Below are the code and all the weights of a small trained network. Each question names an input and a class and asks about switching units off, where a switched-off unit gives its printed mean instead of its output.

import numpy as np


def w(rows, s, z=0):
    codes = np.array(rows[::2]) - 128.0
    scale = np.full(codes.shape[1], s)
    scale[-1] = z or s
    return codes * scale


def f(y):
    return y / 2 * (1 + np.tanh(0.7978845608 * (y + 0.044715 * y**3)))


def log_softmax(a):
    a = a - a.max(-1, keepdims=True)
    return a - np.log(np.exp(a).sum(-1, keepdims=True))


def net(x, mask):
    res = np.array(x, float).reshape(1, 3) / 4 @ E
    y = f(res @ A[0][:, :-1].T + A[0][:, -1])
    res = res + np.where(mask, y, B[0][:, -1]) @ B[0][:, :-1]
    return log_softmax(res[-1] @ U[:, :-1].T + U[:, -1])


A, B = {}, {}
E = w([
[86,184,198,103,209,179,216,94],'x0',
[58,56,92,99,138,182,55,163],'x1',
[141,63,91,2,146,107,195,72],'x2',
],0.0087)
A[0] = w([
[218,132,88,76,95,58,178,72,203],'N1',
[136,74,67,190,79,126,6,238,252],'N2',
[132,169,203,150,212,135,160,62,200],'N3',
[167,87,69,187,27,126,18,210,228],'N4',
[103,98,93,72,180,192,106,122,170],'N5',
[139,183,195,129,142,202,124,110,124],'N6',
[83,1,52,84,83,102,106,167,209],'N7',
[136,164,187,221,103,132,73,115,186],'N8',
[90,183,183,181,185,208,192,102,181],'N9',
[70,32,60,102,170,179,133,188,194],'N10',
[204,128,185,137,154,24,245,74,248],'N11',
[145,155,106,211,107,115,117,151,187],'N12',
[108,229,169,134,195,174,183,139,178],'N13',
[74,171,195,165,216,164,135,155,204],'N14',
[26,92,184,50,171,196,125,99,191],'N15',
[68,69,138,95,160,168,126,130,150],'N16',
[48,111,159,87,131,117,124,123,129],'N17',
],0.0062,0.0031)
B[0] = w([
[143,140,139,52,155,83,128,3,201],'N1',
[115,144,162,219,222,42,120,181,254],'N2',
[47,45,49,87,49,144,177,156,206],'N3',
[94,141,233,145,233,18,99,158,249],'N4',
[199,62,76,172,192,180,113,63,178],'N5',
[98,129,94,164,66,130,157,205,160],'N6',
[59,62,100,123,212,100,65,117,225],'N7',
[179,183,199,182,107,104,212,217,189],'N8',
[72,101,59,126,78,146,207,206,210],'N9',
[157,61,90,201,216,175,59,99,203],'N10',
[110,90,120,37,61,86,241,91,238],'N11',
[188,193,197,97,147,61,216,159,172],'N12',
[90,68,73,98,27,154,189,223,208],'N13',
[73,161,81,177,95,202,195,218,195],'N14',
[200,115,50,189,160,192,152,115,211],'N15',
[164,137,77,213,197,177,111,93,169],'N16',
[134,119,116,178,136,203,119,89,147],'N17',
],0.0054,0.0082)
U = w([
[55,84,140,117,184,87,25,132,113],'0',
[149,169,185,126,42,216,38,64,3],'1',
[162,94,71,154,193,237,96,75,130],'2',
[59,106,74,107,55,200,152,199,137],'3',
[148,254,217,152,161,107,142,167,124],'4',
[135,124,133,8,95,101,169,40,165],'5',
],0.0077,0.0051)

Each question gives the input, the list of numbers given to net, and the class t.
The units are the neurons (one row each of A and B). Each row of codes is followed by its name. A weight is (code - 128) times the scale printed after its matrix; where a second scale follows, it is the last column's (A, B and U).
mask holds one flag per neuron, in row order. A switched-off neuron (its flag False) gives its mean, the last column of its row in B, instead of its output. The means were averaged over made-up inputs and are rounded, as every weight is.
A unit's drop is (log p(t) with every unit on - log p(t) with that unit switched off) / (log p(t) with every unit on - log p(t) with every unit switched off).
The circuit of an input: a set's keep is (log p(t) with only the set's units on - log p(t) with every unit switched off) / (log p(t) with every unit on - log p(t) with every unit switched off). Starting from the 12 units with the biggest drops (on a tie, the unit counted first), units are removed one at a time, each time the one whose removal leaves the highest keep (on an exact tie, the one counted first), for as long as the keep stays at least 0.8.
circuit, biggest first: the units of the circuit, biggest drop first
k most important neurons: the k neurons with the biggest drops, biggest first
drop when u is switched off: that unit's drop, to one decimal
input [4,-3,2], class 3: circuit, biggest first	(N13 N3)
input [-7,5,8], class 0: circuit, biggest first	(N7)
input [-1,-7,-2], class 5: circuit, biggest first	(N11 N2)
input [6,6,-1], class 2: 2 most important neurons	(N15 N5)
input [0,1,-1], class 4: 3 most important neurons	(N3 N7 N13)
input [1,-8,-1], class 5: 2 most important neurons	(N11 N1)
input [2,1,3], class 2: drop when N13 is switched off	0.1
input [3,-8,-2], class 3: drop when N14 is switched off	0.0
input [-1,2,-3], class 4: drop when N6 is switched off	0.0
input [-6,-1,1], class 0: drop when N7 is switched off	0.1
